Below are the code and all the weights of a small trained network. Each question names an input and a class and asks about switching units off, where a switched-off unit gives its printed mean instead of its output.

import numpy as np


def w(rows, s, z=0):
    codes = np.array(rows[::2]) - 128.0
    scale = np.full(codes.shape[1], s)
    scale[-1] = z or s
    return codes * scale


def norm(h):
    return h / np.sqrt((h * h).mean(-1, keepdims=True) + 1e-5)


def f(y):
    return y / 2 * (1 + np.tanh(0.7978845608 * (y + 0.044715 * y**3)))


def log_softmax(a):
    a = a - a.max(-1, keepdims=True)
    return a - np.log(np.exp(a).sum(-1, keepdims=True))


def net(x, mask):
    res = np.array(x, float).reshape(1, 3) / 4 @ E
    u = 0
    for l in range(2):
        y = f(norm(res) @ A[l][:, :-1].T + A[l][:, -1])
        res = res + np.where(mask[u : u + 9], y, B[l][:, -1]) @ B[l][:, :-1]
        u += 9
    return log_softmax(norm(res)[-1] @ U[:, :-1].T + U[:, -1])


A, B = {}, {}
E = w([
[53,217,146,176,61,136,158,150,114,148,102],'x0',
[139,3,79,12,95,96,130,179,194,112,70],'x1',
[48,114,86,199,85,41,112,133,197,249,179],'x2',
],0.0017)
A[0] = w([
[97,196,180,204,175,151,96,83,95,169,170,84],'L0N0',
[140,226,173,102,102,190,139,182,32,88,64,92],'L0N1',
[157,222,160,223,151,148,48,57,85,186,208,100],'L0N2',
[44,206,169,227,93,92,180,180,101,209,150,2],'L0N3',
[205,155,100,226,185,140,131,86,76,134,198,73],'L0N4',
[166,31,133,14,195,121,82,144,105,75,124,13],'L0N5',
[68,100,54,201,111,35,118,124,194,253,196,27],'L0N6',
[100,89,118,68,85,60,140,197,163,108,88,79],'L0N7',
[197,184,233,156,170,178,108,17,21,118,133,75],'L0N8',
],0.0024,0.00076)
B[0] = w([
[126,101,106,146,183,107,176,105,120,104,150,209],'L0N0',
[85,134,174,153,181,134,151,150,167,190,112,213],'L0N1',
[104,103,138,187,149,66,201,107,108,52,168,249],'L0N2',
[199,104,61,117,110,125,121,72,76,115,114,236],'L0N3',
[111,135,125,111,141,53,158,160,156,101,159,181],'L0N4',
[202,156,76,141,64,133,151,76,116,123,119,209],'L0N5',
[63,131,163,87,96,254,78,133,103,179,66,252],'L0N6',
[152,142,157,164,192,109,107,85,116,122,164,169],'L0N7',
[83,131,134,98,116,91,88,157,234,119,157,237],'L0N8',
],0.0032,0.0024)
A[1] = w([
[255,93,79,68,97,116,121,133,143,87,134,46],'L1N0',
[98,101,127,80,96,170,20,160,135,184,120,3],'L1N1',
[112,152,161,92,160,153,134,196,172,128,117,43],'L1N2',
[91,140,138,145,94,91,151,146,154,125,112,23],'L1N3',
[101,192,169,153,120,156,165,140,128,104,92,224],'L1N4',
[149,151,113,107,75,164,138,161,118,161,71,70],'L1N5',
[103,107,87,166,107,115,133,111,81,211,117,19],'L1N6',
[140,127,183,82,164,137,146,197,188,123,100,82],'L1N7',
[97,102,115,89,129,133,61,144,154,191,147,119],'L1N8',
],0.0043,0.00058)
B[1] = w([
[162,253,30,148,148,164,149,44,105,80,70,251],'L1N0',
[130,192,204,95,165,65,95,124,223,125,149,218],'L1N1',
[148,96,148,108,85,159,141,124,76,159,103,149],'L1N2',
[189,139,116,125,156,136,90,120,131,124,133,138],'L1N3',
[172,41,121,79,116,106,86,157,142,132,156,196],'L1N4',
[153,121,120,165,204,69,130,152,131,105,213,179],'L1N5',
[143,106,96,128,69,162,92,121,119,155,67,191],'L1N6',
[115,121,121,111,95,225,164,106,76,160,129,176],'L1N7',
[111,178,187,118,100,99,134,139,143,106,78,174],'L1N8',
],0.0037,0.0029)
U = w([
[164,61,192,42,127,226,176,182,77,141,132,134],'0',
[89,181,204,79,92,63,43,127,226,193,62,144],'1',
[208,223,2,84,152,166,159,52,121,63,64,142],'2',
[92,117,156,183,202,45,196,127,138,49,224,147],'3',
[74,88,40,197,55,137,101,74,36,187,101,132],'4',
[125,140,100,126,150,116,113,192,108,116,73,2],'5',
[196,70,111,117,121,70,92,203,112,173,126,88],'6',
],0.0085,0.01)

Each question gives the input, the list of numbers given to net, and the class t.
The units are the neurons (one row each of A and B). Each row of codes is followed by its name. A weight is (code - 128) times the scale printed after its matrix; where a second scale follows, it is the last column's (A, B and U).
mask holds one flag per neuron, layer by layer. A switched-off neuron (its flag False) gives its mean, the last column of its row in B, instead of its output. The means were averaged over made-up inputs and are rounded, as every weight is.
A unit's drop is (log p(t) with every unit on - log p(t) with that unit switched off) / (log p(t) with every unit on - log p(t) with every unit switched off).
The circuit of an input: a set's keep is (log p(t) with only the set's units on - log p(t) with every unit switched off) / (log p(t) with every unit on - log p(t) with every unit switched off). Starting from the 12 units with the biggest drops (on a tie, the unit counted first), units are removed one at a time, each time the one whose removal leaves the highest keep (on an exact tie, the one counted first), for as long as the keep stays at least 0.8.
circuit, biggest first: the units of the circuit, biggest drop first
unit that matters most: the unit with the biggest drop
top k neurons: the k neurons with the biggest drops, biggest first
k most important neurons of layer l: the k neurons of layer l with the biggest drops, biggest first
drop of u: that unit's drop, to one decimal
input [-3,-3,8], class 1: unit that matters most -> L0N6
input [7,-1,-1], class 4: circuit, biggest first -> (L1N1, L1N0)
input [5,5,-2], class 0: circuit, biggest first -> (L0N3, L1N7, L1N0)
input [-3,-4,-8], class 0: circuit, biggest first -> (L0N3, L0N1, L1N0)
input [-8,1,4], class 1: 3 most important neurons of layer 0 -> (L0N6, L0N3, L0N2)
input [6,-1,0], class 4: top 2 neurons -> (L1N0, L0N3)
input [-5,-4,6], class 4: top 4 neurons -> (L0N2, L0N6, L0N8, L0N0)
input [7,7,-2], class 0: 2 most important neurons of layer 1 -> (L1N7, L1N0)
input [-1,-4,4], class 4: top 2 neurons -> (L0N6, L0N3)
input [2,-7,-7], class 3: 2 most important neurons of layer 0 -> (L0N6, L0N2)
input [7,-1,-3], class 0: top 2 neurons -> (L0N1, L0N5)
input [0,-5,-5], class 3: top 2 neurons -> (L0N6, L0N2)
input [2,1,-6], class 0: top 2 neurons -> (L0N1, L0N3)
input [7,0,0], class 4: unit that matters most -> L0N3
input [6,5,-4], class 0: 2 most important neurons of layer 0 -> (L0N3, L0N1)
input [8,-5,-1], class 3: drop of L1N0 -> 0.2
input [3,-5,-5], class 3: drop of L0N6 -> 0.4
